[[-0.60  5.15 -1.87 -4.08]
 [ 2.33  2.23 -5.39 -5.02]
 [ 0.40 -1.56 -2.19 -0.26]
 [-2.51  3.31  0.98 -2.94]]
:
[[ 5.15 -1.87]
 [ 2.23 -5.39]]

[[ 4.64  3.34  4.28]
 [-0.86  2.50 -1.71]
 [-0.87  4.07  2.04]
 [ 1.82 -2.03 -1.11]
 [-4.01 -0.21 -3.46]]
:
[[ 3.34  4.28]
 [ 2.50 -1.71]]

[[-2.85  5.79  2.92 -0.03]
 [-3.80  6.16 -0.07  1.86]]
:
[[ 5.79  2.92]
 [ 6.16 -0.07]]

[[ 4.38  4.60 -0.49]
 [-3.59 -6.22 -1.33]
 [-3.33 -1.64 -0.21]
 [-1.14 -3.55 -3.27]
 [ 0.54 -1.07 -0.84]]
:
[[ 4.60 -0.49]
 [-6.22 -1.33]]

[[-5.07 -0.54  5.44]
 [ 5.10  5.97  2.19]
 [ 3.45  5.84  2.17]
 [-3.76  0.01  6.12]
 [-5.07 -0.69  6.27]]
:
[[-0.54  5.44]
 [ 5.97  2.19]]

[[-2.89  2.68 -5.17  2.79  4.74]
 [-1.61  0.59  3.98  2.83 -1.52]
 [ 3.05 -0.05 -4.67  2.43 -1.66]
 [-5.80  1.48  0.82  1.17  1.69]]
:
[[ 2.68 -5.17]
 [ 0.59  3.98]]

[[-3.19  1.43  1.34 -0.05]
 [ 0.72 -3.62  5.15 -1.60]
 [-3.14  1.17 -1.32  3.02]
 [ 1.46 -0.97 -3.55  5.41]]
:
[[ 1.43  1.34]
 [-3.62  5.15]]

[[1.12 1.82 0.00 4.17]
 [0.00 3.51 0.74 4.58]]
:
[[1.82 0.00]
 [3.51 0.74]]
---
[[-4.42 -1.08]
 [-5.43 -0.01]
 [ 0.51  4.21]
 [-1.36 -4.86]
 [-2.19 -2.24]
 [-3.53 -4.81]
 [ 2.98  3.82]
 [-3.27 -5.47]
 [-6.26  0.90]]
:
[[-6.26 -3.27  2.98 -3.53 -2.19 -1.36  0.51 -5.43 -4.42]
 [ 0.90 -5.47  3.82 -4.81 -2.24 -4.86  4.21 -0.01 -1.08]]

[[-2.24  0.53 -0.05 -4.96  3.51]
 [ 1.13  6.21 -5.47  4.04 -2.60]
 [ 5.27 -3.49 -1.96 -2.05 -3.89]
 [ 1.63  0.55  3.85 -1.50  5.08]]
:
[[ 1.63  5.27  1.13 -2.24]
 [ 0.55 -3.49  6.21  0.53]
 [ 3.85 -1.96 -5.47 -0.05]
 [-1.50 -2.05  4.04 -4.96]
 [ 5.08 -3.89 -2.60  3.51]]

[[-0.79  0.51 -4.33 -5.19  1.09  5.98 -0.49  0.92]
 [ 2.92 -1.24 -4.90  2.26  2.61 -1.43  0.19  2.84]
 [ 5.57  4.43  4.88  5.54 -2.07  3.57  4.72  2.47]
 [-3.33  4.28  2.22  1.38  1.57 -1.00 -1.39  1.84]
 [-5.80 -0.42 -4.45 -2.69 -0.29  5.51 -2.62  0.55]
 [-2.29 -5.45 -2.60 -0.15 -3.40  5.44 -0.53  4.58]
 [-3.31 -0.93 -5.46  5.29 -1.61  0.49  0.71  5.65]
 [ 2.47 -2.54  3.69  0.36 -0.30 -4.81  1.99  4.57]
 [-1.62  4.62  5.93  3.01 -3.00  2.39 -5.47  2.50]
 [ 1.33 -4.25  3.75 -4.86 -5.23  3.14 -2.33  5.21]
 [ 3.64  2.76  2.82 -3.42  5.05 -0.37 -4.64  3.90]]
:
[[ 3.64  1.33 -1.62  2.47 -3.31 -2.29 -5.80 -3.33  5.57  2.92 -0.79]
 [ 2.76 -4.25  4.62 -2.54 -0.93 -5.45 -0.42  4.28  4.43 -1.24  0.51]
 [ 2.82  3.75  5.93  3.69 -5.46 -2.60 -4.45  2.22  4.88 -4.90 -4.33]
 [-3.42 -4.86  3.01  0.36  5.29 -0.15 -2.69  1.38  5.54  2.26 -5.19]
 [ 5.05 -5.23 -3.00 -0.30 -1.61 -3.40 -0.29  1.57 -2.07  2.61  1.09]
 [-0.37  3.14  2.39 -4.81  0.49  5.44  5.51 -1.00  3.57 -1.43  5.98]
 [-4.64 -2.33 -5.47  1.99  0.71 -0.53 -2.62 -1.39  4.72  0.19 -0.49]
 [ 3.90  5.21  2.50  4.57  5.65  4.58  0.55  1.84  2.47  2.84  0.92]]

[[ 1.21  0.45 -3.50 -1.43 -0.47  1.12  1.24  2.04 -1.68  0.15 -2.50 -2.16]
 [ 1.50  1.89 -2.85  0.79 -1.45 -5.10 -0.55  0.08  0.36  2.03 -3.14 -1.04]]
:
[[ 1.50  1.21]
 [ 1.89  0.45]
 [-2.85 -3.50]
 [ 0.79 -1.43]
 [-1.45 -0.47]
 [-5.10  1.12]
 [-0.55  1.24]
 [ 0.08  2.04]
 [ 0.36 -1.68]
 [ 2.03  0.15]
 [-3.14 -2.50]
 [-1.04 -2.16]]

[[ 5.95  5.62 -2.35]
 [-3.56  2.01 -2.94]
 [-1.72 -2.50 -0.37]
 [ 3.86 -0.28 -0.75]]
:
[[ 3.86 -1.72 -3.56  5.95]
 [-0.28 -2.50  2.01  5.62]
 [-0.75 -0.37 -2.94 -2.35]]

[[-1.07  1.91  1.04 -2.68 -3.03  1.91  0.67  1.24  0.82  2.00  1.20]
 [-1.86  1.26  0.25 -2.07 -3.51  3.92  2.37  1.73  0.33  0.75  1.10]
 [-1.41  0.96 -0.02 -1.77 -3.32  3.92  2.44  1.76  0.35  0.27  0.93]
 [-1.33  1.75  1.33 -2.20 -3.05  0.90 -0.10  1.14  0.53  1.19  1.14]
 [-1.35  0.98 -0.29 -2.21 -3.31  4.68  3.13  1.88  0.48  0.80  0.98]
 [-1.44  1.01  0.03 -2.07 -3.55  4.32  2.57  2.03  0.36  0.67  1.15]
 [-1.99  1.73  1.70 -2.43 -3.37  1.95  0.00  0.94  0.57  1.05  1.29]]
:
[[-1.99 -1.44 -1.35 -1.33 -1.41 -1.86 -1.07]
 [ 1.73  1.01  0.98  1.75  0.96  1.26  1.91]
 [ 1.70  0.03 -0.29  1.33 -0.02  0.25  1.04]
 [-2.43 -2.07 -2.21 -2.20 -1.77 -2.07 -2.68]
 [-3.37 -3.55 -3.31 -3.05 -3.32 -3.51 -3.03]
 [ 1.95  4.32  4.68  0.90  3.92  3.92  1.91]
 [ 0.00  2.57  3.13 -0.10  2.44  2.37  0.67]
 [ 0.94  2.03  1.88  1.14  1.76  1.73  1.24]
 [ 0.57  0.36  0.48  0.53  0.35  0.33  0.82]
 [ 1.05  0.67  0.80  1.19  0.27  0.75  2.00]
 [ 1.29  1.15  0.98  1.14  0.93  1.10  1.20]]
---
[[-4.41  2.34 -1.42]
 [ 5.50 -2.21  3.58]
 [ 0.85  3.53 -1.12]
 [-1.83 -1.51  4.88]]
:
[[-2.21  3.58]
 [ 3.53 -1.12]]

[[-4.56  2.58  1.41]
 [-1.60  3.95 -2.24]
 [-2.25  0.48 -0.15]
 [ 1.48  4.84  2.10]
 [-3.44 -0.01  0.83]]
:
[[ 3.95 -2.24]
 [ 0.48 -0.15]]

[[ 4.64 -0.62  0.31  0.34]
 [ 0.87  3.56 -1.07 -2.38]
 [ 1.33 -2.63  2.56 -0.85]
 [ 0.59 -2.17 -0.72  4.65]
 [ 4.14 -1.25  1.68 -1.48]]
:
[[ 3.56 -1.07]
 [-2.63  2.56]]

[[-0.23  2.00  5.10  2.11]
 [-0.73 -0.47 -3.74 -1.35]
 [-0.59 -0.69 -2.34 -1.89]]
:
[[-0.47 -3.74]
 [-0.69 -2.34]]

[[-3.12  0.15  3.42]
 [ 0.31 -0.83 -2.93]
 [ 0.01  5.25 -4.35]
 [-0.39 -2.20 -0.19]]
:
[[-0.83 -2.93]
 [ 5.25 -4.35]]

[[-4.80  0.66 -1.21 -0.66  0.55]
 [ 1.59  3.33  1.99 -5.44  5.22]
 [-3.32 -3.15  0.39  3.73 -2.25]
 [ 2.88  0.82  2.35 -6.01  2.43]
 [-0.42  4.09 -1.85 -0.56 -2.19]]
:
[[ 3.33  1.99]
 [-3.15  0.39]]

[[ 2.01 -2.52 -0.79]
 [ 3.09  0.69 -2.37]
 [-1.36  2.55 -5.16]
 [-1.06 -3.44  2.34]
 [-2.83  0.94 -0.98]]
:
[[ 0.69 -2.37]
 [ 2.55 -5.16]]
